Here is a tiny trained network, its code and every weight. The questions are about switching its units off for an input and a class, where a switched-off unit gives its printed mean instead of its output.

import numpy as np


def w(rows, s, z=0):
    codes = np.array(rows[::2]) - 128.0
    scale = np.full(codes.shape[1], s)
    scale[-1] = z or s
    return codes * scale


def norm(h):
    return h / np.sqrt((h * h).mean(-1, keepdims=True) + 1e-5)


def f(y):
    return np.maximum(y, 0)


def log_softmax(a):
    a = a - a.max(-1, keepdims=True)
    return a - np.log(np.exp(a).sum(-1, keepdims=True))


def net(x, mask):
    res = np.array(x, float).reshape(1, 7) / 4 @ E
    u = 0
    for l in range(3):
        y = f(norm(res) @ A[l][:, :-1].T + A[l][:, -1])
        res = res + np.where(mask[u : u + 3], y, B[l][:, -1]) @ B[l][:, :-1]
        u += 3
    return log_softmax(norm(res)[-1] @ U[:, :-1].T + U[:, -1])


A, B = {}, {}
E = w([
[195,110,148,60,212,6,118,186,109],'x0',
[121,119,138,121,132,125,126,124,128],'x1',
[200,180,227,120,101,122,133,138,126],'x2',
[133,108,132,120,129,145,111,131,133],'x3',
[118,110,151,93,191,171,202,133,78],'x4',
[112,128,150,170,135,150,95,164,91],'x5',
[47,206,159,81,165,199,117,225,246],'x6',
],0.012)
A[0] = w([
[50,83,1,132,171,114,96,153,104,3],'L0N0',
[142,153,77,162,76,45,24,135,194,23],'L0N1',
[126,101,130,116,174,69,49,181,106,109],'L0N2',
],0.019,0.0059)
B[0] = w([
[130,90,245,94,152,46,151,6,253,228],'L0N0',
[105,55,207,63,169,240,32,154,73,232],'L0N1',
[99,192,54,129,55,207,152,53,153,244],'L0N2',
],0.011)
A[1] = w([
[214,205,226,104,91,151,125,161,80,37],'L1N0',
[196,152,30,52,153,44,139,155,146,48],'L1N1',
[113,100,145,85,235,144,252,114,94,6],'L1N2',
],0.019,0.0019)
B[1] = w([
[101,100,169,128,182,90,87,12,228,251],'L1N0',
[105,164,55,147,76,152,243,83,163,166],'L1N1',
[49,35,172,115,139,221,49,154,87,223],'L1N2',
],0.011,0.014)
A[2] = w([
[90,142,100,129,97,176,106,33,147,253],'L2N0',
[64,172,116,93,183,86,118,255,217,81],'L2N1',
[188,60,97,137,125,48,113,67,11,152],'L2N2',
],0.025,0.0045)
B[2] = w([
[128,173,136,121,128,57,165,196,87,254],'L2N0',
[251,91,65,169,138,222,151,93,148,149],'L2N1',
[171,175,104,120,149,252,136,129,200,164],'L2N2',
],0.019,0.038)
U = w([
[162,169,57,165,146,254,146,89,202,131],'0',
[118,152,169,137,173,99,146,167,116,210],'1',
[141,126,173,115,148,101,163,186,98,193],'2',
[76,214,71,161,78,60,146,192,75,143],'3',
[103,128,218,148,164,75,120,16,221,56],'4',
[132,126,164,126,163,115,110,200,104,154],'5',
[72,101,189,99,159,190,29,156,46,46],'6',
[160,25,30,215,102,1,17,94,35,3],'7',
],0.0072,0.0055)

Each question gives the input, the list of numbers given to net, and the class t.
The units are the neurons (one row each of A and B). Each row of codes is followed by its name. A weight is (code - 128) times the scale printed after its matrix; where a second scale follows, it is the last column's (A, B and U).
mask holds one flag per neuron, layer by layer. A switched-off neuron (its flag False) gives its mean, the last column of its row in B, instead of its output. The means were averaged over made-up inputs and are rounded, as every weight is.
A unit's drop is (log p(t) with every unit on - log p(t) with that unit switched off) / (log p(t) with every unit on - log p(t) with every unit switched off).
The circuit of an input: a set's keep is (log p(t) with only the set's units on - log p(t) with every unit switched off) / (log p(t) with every unit on - log p(t) with every unit switched off). Starting from all 9 units, units are removed one at a time, each time the one whose removal leaves the highest keep (on an exact tie, the one counted first), for as long as the keep stays at least 0.8.
units of the circuit, in order: the units of the circuit, biggest drop first
top k neurons: the k neurons with the biggest drops, biggest first
top k neurons in layer l: the k neurons of layer l with the biggest drops, biggest first
input [-1,4,-5,-2,-7,8,-5], class 2: units of the circuit, in order -> (L0N0; L1N0)
input [-8,8,7,-3,3,5,2], class 3: units of the circuit, in order -> (L0N1; L2N2)
input [0,-2,1,-1,-4,2,-3], class 6: top neuron -> (L0N1)
input [3,0,-6,-1,-1,-7,7], class 0: top 2 neurons -> (L2N1; L1N0)
input [7,7,-6,-3,7,2,-2], class 3: top 2 neurons in layer 0 -> (L0N2; L0N1)
input [-3,-1,1,4,8,2,5], class 6: top 2 neurons in layer 1 -> (L1N2; L1N1)
input [-7,4,8,5,2,4,2], class 4: top 4 neurons -> (L1N0; L0N2; L1N1; L0N1)
input [8,8,2,-4,2,3,6], class 3: top 2 neurons in layer 2 -> (L2N2; L2N0)
input [6,6,4,3,8,3,7], class 6: top 2 neurons -> (L1N2; L2N2)
input [7,-6,-4,6,4,5,4], class 3: top 2 neurons -> (L0N2; L0N1)
input [7,-7,4,6,7,0,-5], class 3: units of the circuit, in order -> (L0N1; L1N1; L0N0)
input [0,-3,8,-2,-2,0,-3], class 4: top 2 neurons -> (L1N0; L0N2)
input [-6,-7,-4,6,-8,6,-1], class 6: top 4 neurons -> (L0N1; L0N2; L1N1; L1N0)
input [1,5,-3,7,5,-6,7], class 0: units of the circuit, in order -> (L2N1)
input [-1,0,8,1,-2,-6,-2], class 4: top 2 neurons in layer 0 -> (L0N2; L0N0)
input [7,6,6,6,5,-2,1], class 3: top 2 neurons -> (L0N1; L1N1)
input [-4,-4,6,6,-7,4,4], class 6: top 2 neurons -> (L0N1; L0N2)
input [-7,-7,-2,2,-2,5,5], class 3: top 2 neurons -> (L2N2; L2N0)
input [-2,-6,-7,-2,-5,5,-7], class 0: top 2 neurons -> (L2N2; L1N0)
input [-5,7,6,-7,0,2,8], class 0: top neuron in layer 0 -> (L0N2)
input [-6,-3,4,1,8,3,-1], class 6: units of the circuit, in order -> (L0N2; L1N2)
